Here is a tiny trained network, its code and every weight. The questions are about switching its units off for an input and a class, where a switched-off unit gives its printed mean instead of its output.

import numpy as np


def w(rows, s, z=0):
    codes = np.array(rows[::2]) - 128.0
    scale = np.full(codes.shape[1], s)
    scale[-1] = z or s
    return codes * scale


def f(y):
    return y / 2 * (1 + np.tanh(0.7978845608 * (y + 0.044715 * y**3)))


def log_softmax(a):
    a = a - a.max(-1, keepdims=True)
    return a - np.log(np.exp(a).sum(-1, keepdims=True))


def net(x, mask):
    res = np.array(x, float).reshape(1, 7) / 4 @ E
    y = f(res @ A[0][:, :-1].T + A[0][:, -1])
    res = res + np.where(mask, y, B[0][:, -1]) @ B[0][:, :-1]
    return log_softmax(res[-1] @ U[:, :-1].T + U[:, -1])


A, B = {}, {}
E = w([
[141,129,115,122,123,128,114,132],'x0',
[129,129,115,127,129,126,124,136],'x1',
[184,85,44,111,114,174,227,57],'x2',
[122,128,149,129,131,135,140,121],'x3',
[185,144,144,204,15,82,154,207],'x4',
[146,128,100,119,119,123,100,132],'x5',
[157,99,113,247,163,198,84,97],'x6',
],0.014)
A[0] = w([
[119,123,134,65,205,179,105,119,254],'n0',
[138,133,148,191,47,116,128,149,129],'n1',
[120,122,98,45,79,95,209,114,117],'n2',
[163,127,163,222,22,98,134,166,123],'n3',
[145,123,134,161,17,117,177,155,119],'n4',
[159,124,48,226,148,187,162,70,29],'n5',
[131,125,103,56,112,105,190,117,149],'n6',
[134,108,115,155,136,183,140,130,89],'n7',
[93,143,174,71,152,25,85,178,212],'n8',
[152,131,100,71,104,110,203,138,127],'n9',
[191,125,108,185,159,150,155,77,23],'n10',
[140,141,139,115,137,137,133,146,108],'n11',
[117,133,138,199,167,124,74,128,169],'n12',
[106,116,89,59,136,120,144,79,168],'n13',
[85,157,176,47,113,100,98,187,221],'n14',
[123,135,107,59,220,125,135,90,213],'n15',
[105,136,178,238,195,131,8,173,130],'n16',
],0.016,0.0085)
B[0] = w([
[62,143,117,116,198,120,87,126,238],'n0',
[117,111,154,133,54,147,154,128,208],'n1',
[138,191,80,112,114,166,130,145,230],'n2',
[121,96,162,119,3,168,117,131,250],'n3',
[178,194,117,163,128,82,131,138,226],'n4',
[138,58,181,144,146,80,133,134,231],'n5',
[113,127,70,103,82,140,149,112,213],'n6',
[142,103,144,117,140,113,101,141,163],'n7',
[138,51,182,151,149,79,117,124,240],'n8',
[152,186,78,134,118,125,124,139,207],'n9',
[133,89,165,151,135,108,132,104,187],'n10',
[126,130,132,129,129,124,138,120,128],'n11',
[84,178,133,127,165,146,106,127,195],'n12',
[91,79,101,97,97,155,127,128,215],'n13',
[154,47,176,156,149,97,147,110,232],'n14',
[34,83,131,105,105,152,147,101,241],'n15',
[98,202,96,101,117,199,105,139,252],'n16',
],0.032,0.024)
U = w([
[136,37,175,142,254,83,139,79,218],'0',
[104,139,111,91,94,225,155,119,211],'1',
[219,71,219,216,132,86,165,137,164],'2',
[219,207,86,146,117,150,198,155,5],'3',
[117,201,127,105,241,206,91,123,5],'4',
],0.009,0.0034)

Each question gives the input, the list of numbers given to net, and the class t.
The units are the neurons (one row each of A and B). Each row of codes is followed by its name. A weight is (code - 128) times the scale printed after its matrix; where a second scale follows, it is the last column's (A, B and U).
mask holds one flag per neuron, in row order. A switched-off neuron (its flag False) gives its mean, the last column of its row in B, instead of its output. The means were averaged over made-up inputs and are rounded, as every weight is.
A unit's drop is (log p(t) with every unit on - log p(t) with that unit switched off) / (log p(t) with every unit on - log p(t) with every unit switched off).
The circuit of an input: a set's keep is (log p(t) with only the set's units on - log p(t) with every unit switched off) / (log p(t) with every unit on - log p(t) with every unit switched off). Starting from the 12 units with the biggest drops (on a tie, the unit counted first), units are removed one at a time, each time the one whose removal leaves the highest keep (on an exact tie, the one counted first), for as long as the keep stays at least 0.8.
units of the circuit, in order: the units of the circuit, biggest drop first
k most important neurons: the k neurons with the biggest drops, biggest first
drop of u: that unit's drop, to one decimal
input [0,5,7,-6,0,-1,1], class 0: units of the circuit, in order : n5
input [-5,5,0,-4,-2,4,1], class 4: units of the circuit, in order : n3; n1
input [6,8,8,1,1,8,-2], class 3: 2 most important neurons : n9; n3
input [-1,-2,0,1,-6,-7,1], class 4: 4 most important neurons : n3; n0; n8; n14
input [8,-3,-6,2,-2,-6,0], class 0: 2 most important neurons : n8; n14
input [-4,-5,0,6,-3,-5,-7], class 0: 4 most important neurons : n14; n8; n16; n3
input [-1,-5,0,5,-1,6,-8], class 0: 4 most important neurons : n14; n8; n16; n3
input [-6,-2,1,-7,-5,1,1], class 0: 3 most important neurons : n16; n3; n2
input [-8,7,8,-5,4,-8,1], class 2: 2 most important neurons : n5; n16
input [5,7,4,3,3,-8,0], class 3: 2 most important neurons : n8; n14
input [-2,3,-1,-6,-1,3,-8], class 0: 2 most important neurons : n8; n14
input [0,7,-2,-8,1,-2,-6], class 2: drop of n0 : 0.2
input [-1,0,1,2,2,-8,-3], class 3: drop of n5 : 0.1
input [-6,-1,-8,7,0,-6,6], class 4: units of the circuit, in order : n12
input [-1,1,4,2,2,-6,2], class 2: drop of n10 : 0.0
input [-1,6,5,4,1,-3,-8], class 3: drop of n9 : 0.3
